Below is a small trained network, with its code and all its weights. Each question gives an input and a class and asks what happens when units are switched off, that is, made to give their printed mean instead of their output.

import numpy as np


def w(rows, s, z=0):
    codes = np.array(rows[::2]) - 128.0
    scale = np.full(codes.shape[1], s)
    scale[-1] = z or s
    return codes * scale


def f(y):
    return np.maximum(y, 0)


def log_softmax(a):
    a = a - a.max(-1, keepdims=True)
    return a - np.log(np.exp(a).sum(-1, keepdims=True))


def net(x, mask):
    res = np.array(x, float).reshape(1, 4) / 4 @ E
    y = f(res @ A[0][:, :-1].T + A[0][:, -1])
    res = res + np.where(mask, y, B[0][:, -1]) @ B[0][:, :-1]
    return log_softmax(res[-1] @ U[:, :-1].T + U[:, -1])


A, B = {}, {}
E = w([
[172,201,106,67,126,78],'x0',
[195,124,171,139,248,134],'x1',
[133,127,127,126,124,134],'x2',
[124,129,131,123,130,130],'x3',
],0.016)
A[0] = w([
[121,149,110,110,114,115,128],'N1',
[168,253,107,59,127,79,139],'N2',
[128,80,163,162,153,153,196],'N3',
[91,31,147,184,131,169,255],'N4',
[163,128,169,140,180,129,160],'N5',
[96,113,119,149,104,152,171],'N6',
[70,103,111,123,85,133,207],'N7',
[102,151,95,113,79,126,185],'N8',
[74,137,80,119,54,129,255],'N9',
[180,165,137,104,168,118,123],'N10',
],0.014,0.0066)
B[0] = w([
[147,155,141,136,101,125,156],'N1',
[221,156,45,71,148,103,245],'N2',
[112,93,157,155,143,158,200],'N3',
[61,8,171,149,112,136,250],'N4',
[155,106,154,163,198,193,205],'N5',
[71,89,110,118,113,96,180],'N6',
[93,101,110,102,91,80,213],'N7',
[112,169,142,98,62,63,201],'N8',
[121,145,108,61,51,52,250],'N9',
[195,98,90,110,177,137,192],'N10',
],0.012,0.018)
U = w([
[70,91,119,117,92,91,181],'0',
[174,144,81,118,192,145,83],'1',
[113,103,178,175,161,205,190],'2',
[113,171,130,138,130,135,36],'3',
[115,183,136,141,125,146,6],'4',
[139,250,100,104,90,92,218],'5',
],0.012,0.0019)

Each question gives the input, the list of numbers given to net, and the class t.
The units are the neurons (one row each of A and B). Each row of codes is followed by its name. A weight is (code - 128) times the scale printed after its matrix; where a second scale follows, it is the last column's (A, B and U).
mask holds one flag per neuron, in row order. A switched-off neuron (its flag False) gives its mean, the last column of its row in B, instead of its output. The means were averaged over made-up inputs and are rounded, as every weight is.
A unit's drop is (log p(t) with every unit on - log p(t) with that unit switched off) / (log p(t) with every unit on - log p(t) with every unit switched off).
The circuit of an input: a set's keep is (log p(t) with only the set's units on - log p(t) with every unit switched off) / (log p(t) with every unit on - log p(t) with every unit switched off). Starting from all 10 units, units are removed one at a time, each time the one whose removal leaves the highest keep (on an exact tie, the one counted first), for as long as the keep stays at least 0.8.
circuit, biggest first: the units of the circuit, biggest drop first
top k neurons: the k neurons with the biggest drops, biggest first
drop of u: that unit's drop, to one decimal
input [8,1,0,-7], class 1: circuit, biggest first => [N9]
input [3,0,4,0], class 5: top 2 neurons => [N4 N5]
input [5,0,0,4], class 5: top 2 neurons => [N4 N5]
input [6,1,-3,-6], class 1: top 2 neurons => [N9 N10]
input [3,1,5,2], class 1: top 2 neurons => [N9 N8]
input [0,1,6,-4], class 2: top 2 neurons => [N2 N9]
input [1,2,-2,-3], class 1: drop of N4 => 0.4
input [4,-6,-8,-8], class 5: drop of N7 => 0.0
input [-3,1,-8,4], class 2: drop of N9 => 0.4
input [1,-5,-8,8], class 5: drop of N4 => 0.8
